Here is a tiny trained network, its code and every weight. The questions are about switching its units off for an input and a target symbol, where a switched-off unit gives its printed mean instead of its output.

import numpy as np


def w(rows, s, z=0):
    codes = np.array(rows[::2]) - 128.0
    scale = np.full(codes.shape[1], s)
    scale[-1] = z or s
    return codes * scale


def f(y):
    return y / 2 * (1 + np.tanh(0.7978845608 * (y + 0.044715 * y**3)))


def softmax(a):
    e = np.exp(a - a.max(-1, keepdims=True))
    return e / e.sum(-1, keepdims=True)


def log_softmax(a):
    a = a - a.max(-1, keepdims=True)
    return a - np.log(np.exp(a).sum(-1, keepdims=True))


def net(x, mask):
    ids = ['ΓΛΩδζηπσψ'.index(c) for c in x.split()]
    T = len(ids)
    res = E[ids] + P[:T]
    u = 0
    for l in range(2):
        q, k, v = (res @ M[l].T for M in (Q, K, V))
        z = softmax(np.where(np.tri(T) > 0, q @ k.T / 4**0.5, -1e9)) @ v
        res = res + np.where(mask[u], z, O[l][:, -1]) @ O[l][:, :-1]
        u += 1
        y = f(res @ A[l][:, :-1].T + A[l][:, -1])
        res = res + np.where(mask[u : u + 4], y, B[l][:, -1]) @ B[l][:, :-1]
        u += 4
    return log_softmax(res[-1] @ U[:, :-1].T + U[:, -1])


Q, K, V, O, A, B = {}, {}, {}, {}, {}, {}
E = w([
[207,132,156,24,119],'Γ',
[102,176,183,2,122],'Λ',
[59,165,213,107,141],'Ω',
[124,64,201,99,150],'δ',
[170,175,210,136,103],'ζ',
[125,172,111,165,141],'η',
[125,208,140,97,181],'π',
[84,57,21,28,179],'σ',
[215,107,152,157,161],'ψ',
],0.0097)
P = w([
[123,109,132,144,127],'0',
[191,210,114,71,222],'1',
[186,162,145,72,186],'2',
[94,2,163,165,9],'3',
[89,126,164,169,81],'4',
[121,206,118,145,226],'5',
],0.0083)
Q[0] = w([
[169,154,104,161,245],'L0H1',
[127,147,111,228,77],'L0H1',
[81,115,151,42,84],'L0H1',
[83,32,51,255,26],'L0H1',
],0.0095)
K[0] = w([
[76,75,178,164,25],'L0H1',
[196,177,201,119,110],'L0H1',
[111,130,26,66,227],'L0H1',
[182,254,203,150,176],'L0H1',
],0.0092)
V[0] = w([
[254,150,78,207,131],'L0H1',
[208,218,227,26,107],'L0H1',
[57,194,150,133,133],'L0H1',
[79,131,214,179,151],'L0H1',
],0.0087)
O[0] = w([
[37,15,203,120,253,38],'L0H1',
[221,102,2,235,195,253],'L0H1',
[151,234,139,167,126,121],'L0H1',
[251,154,199,116,141,106],'L0H1',
],0.0069,0.0046)
A[0] = w([
[76,167,69,84,99,2],'L0N1',
[59,89,144,125,2,15],'L0N2',
[67,70,182,213,23,103],'L0N3',
[109,117,199,119,217,189],'L0N4',
],0.0076,0.005)
B[0] = w([
[172,42,124,220,87,116],'L0N1',
[68,137,1,123,250,138],'L0N2',
[105,205,227,17,106,157],'L0N3',
[98,73,209,118,239,247],'L0N4',
],0.0054,0.0016)
Q[1] = w([
[111,254,173,88,226],'L1H1',
[185,205,113,78,236],'L1H1',
[193,74,173,91,25],'L1H1',
[175,95,145,80,126],'L1H1',
],0.0086)
K[1] = w([
[115,33,122,128,2],'L1H1',
[73,35,164,218,9],'L1H1',
[215,182,232,180,204],'L1H1',
[194,143,160,238,104],'L1H1',
],0.0068)
V[1] = w([
[163,85,91,75,190],'L1H1',
[131,154,2,91,252],'L1H1',
[185,30,146,161,72],'L1H1',
[208,78,109,33,116],'L1H1',
],0.0084)
O[1] = w([
[64,92,95,169,85,194],'L1H1',
[14,145,126,254,137,253],'L1H1',
[187,8,44,96,112,116],'L1H1',
[86,93,4,124,31,196],'L1H1',
],0.0076,0.0057)
A[1] = w([
[194,255,28,146,84,2],'L1N1',
[111,108,190,18,198,168],'L1N2',
[71,190,121,35,140,63],'L1N3',
[86,108,131,213,7,172],'L1N4',
],0.0063,0.003)
B[1] = w([
[86,60,138,233,31,214],'L1N1',
[9,101,174,177,21,156],'L1N2',
[188,209,63,107,182,144],'L1N3',
[223,172,153,3,142,255],'L1N4',
],0.007)
U = w([
[74,132,135,195,34,2],'Γ',
[61,127,255,137,111,182],'Λ',
[159,84,159,39,42,159],'Ω',
[97,201,159,191,210,99],'δ',
[200,180,217,129,81,109],'ζ',
[79,102,14,103,174,107],'η',
[81,169,136,72,94,60],'π',
[214,122,136,119,219,232],'σ',
[51,30,200,138,101,181],'ψ',
],0.0066,0.0031)

Each question gives the input, a string of symbols that net reads in full, and the target symbol t.
The units are the heads (4 rows each of Q, K, V and O) and the neurons (one row each of A and B). Each row of codes is followed by its name. A weight is (code - 128) times the scale printed after its matrix; where a second scale follows, it is the last column's (O, A, B and U).
mask holds one flag per unit, layer by layer, with each layer's heads first. A switched-off unit (its flag False) gives its mean, the last column of its rows in O or B, instead of its output. The means were averaged over made-up inputs and are rounded, as every weight is.
A unit's drop is (log p(t) with every unit on - log p(t) with that unit switched off) / (log p(t) with every unit on - log p(t) with every unit switched off).
unit that matters most: the unit with the biggest drop
top k neurons: the k neurons with the biggest drops, biggest first
top k neurons in layer l: the k neurons of layer l with the biggest drops, biggest first
drop when u is switched off: that unit's drop, to one decimal
input π ψ Γ, target δ: unit that matters most => L1H1
input η Γ η, target Λ: top 3 neurons => [L1N2, L0N4, L1N4]
input ψ π π, target ψ: top 2 neurons => [L1N2, L0N4]
input ψ ζ ζ Γ, target σ: top 3 neurons => [L1N1, L1N2, L1N4]
input Γ Γ ψ ψ, target η: top 2 neurons => [L1N4, L1N1]
input π π η Ω, target δ: top 2 neurons in layer 1 => [L1N1, L1N2]
input Λ Ω ψ, target Γ: top 2 neurons => [L1N1, L0N4]
input ψ π ψ, target ψ: top 2 neurons => [L0N4, L1N2]
input Λ π η, target Γ: top 2 neurons => [L1N1, L0N4]
input η ζ Γ, target Λ: top 2 neurons => [L1N2, L0N4]
input η σ η ψ ψ σ, target ψ: top 2 neurons in layer 1 => [L1N2, L1N4]
input Ω σ σ Λ, target π: top 3 neurons => [L1N4, L0N2, L0N3]
input ψ ζ Γ, target ψ: top 3 neurons => [L1N2, L0N4, L1N4]
input σ ψ Λ σ Ω Γ, target π: top 3 neurons => [L1N3, L0N2, L1N1]
input δ Ω Λ, target Ω: top 2 neurons => [L0N2, L1N2]
input Λ η Γ Ω ζ ψ, target ζ: top 2 neurons => [L1N1, L0N3]
input η Λ δ, target Λ: top 2 neurons in layer 0 => [L0N4, L0N1]
input ζ π η, target σ: top 2 neurons in layer 1 => [L1N1, L1N2]
input Λ Ω Γ, target Γ: top neuron in layer 1 => [L1N1]
input ζ η ζ, target σ: top neuron in layer 1 => [L1N1]
input Γ Λ Λ, target η: drop when L0H1 is switched off => 0.4
input σ σ σ Λ σ ζ, target Γ: drop when L0N4 is switched off => 0.2
input ψ Ω ψ, target ψ: drop when L0N4 is switched off => 0.3
input Λ δ Λ η ζ δ, target ψ: top 3 neurons in layer 1 => [L1N2, L1N4, L1N3]
input σ ψ Ω π Λ, target π: top 2 neurons in layer 1 => [L1N3, L1N1]
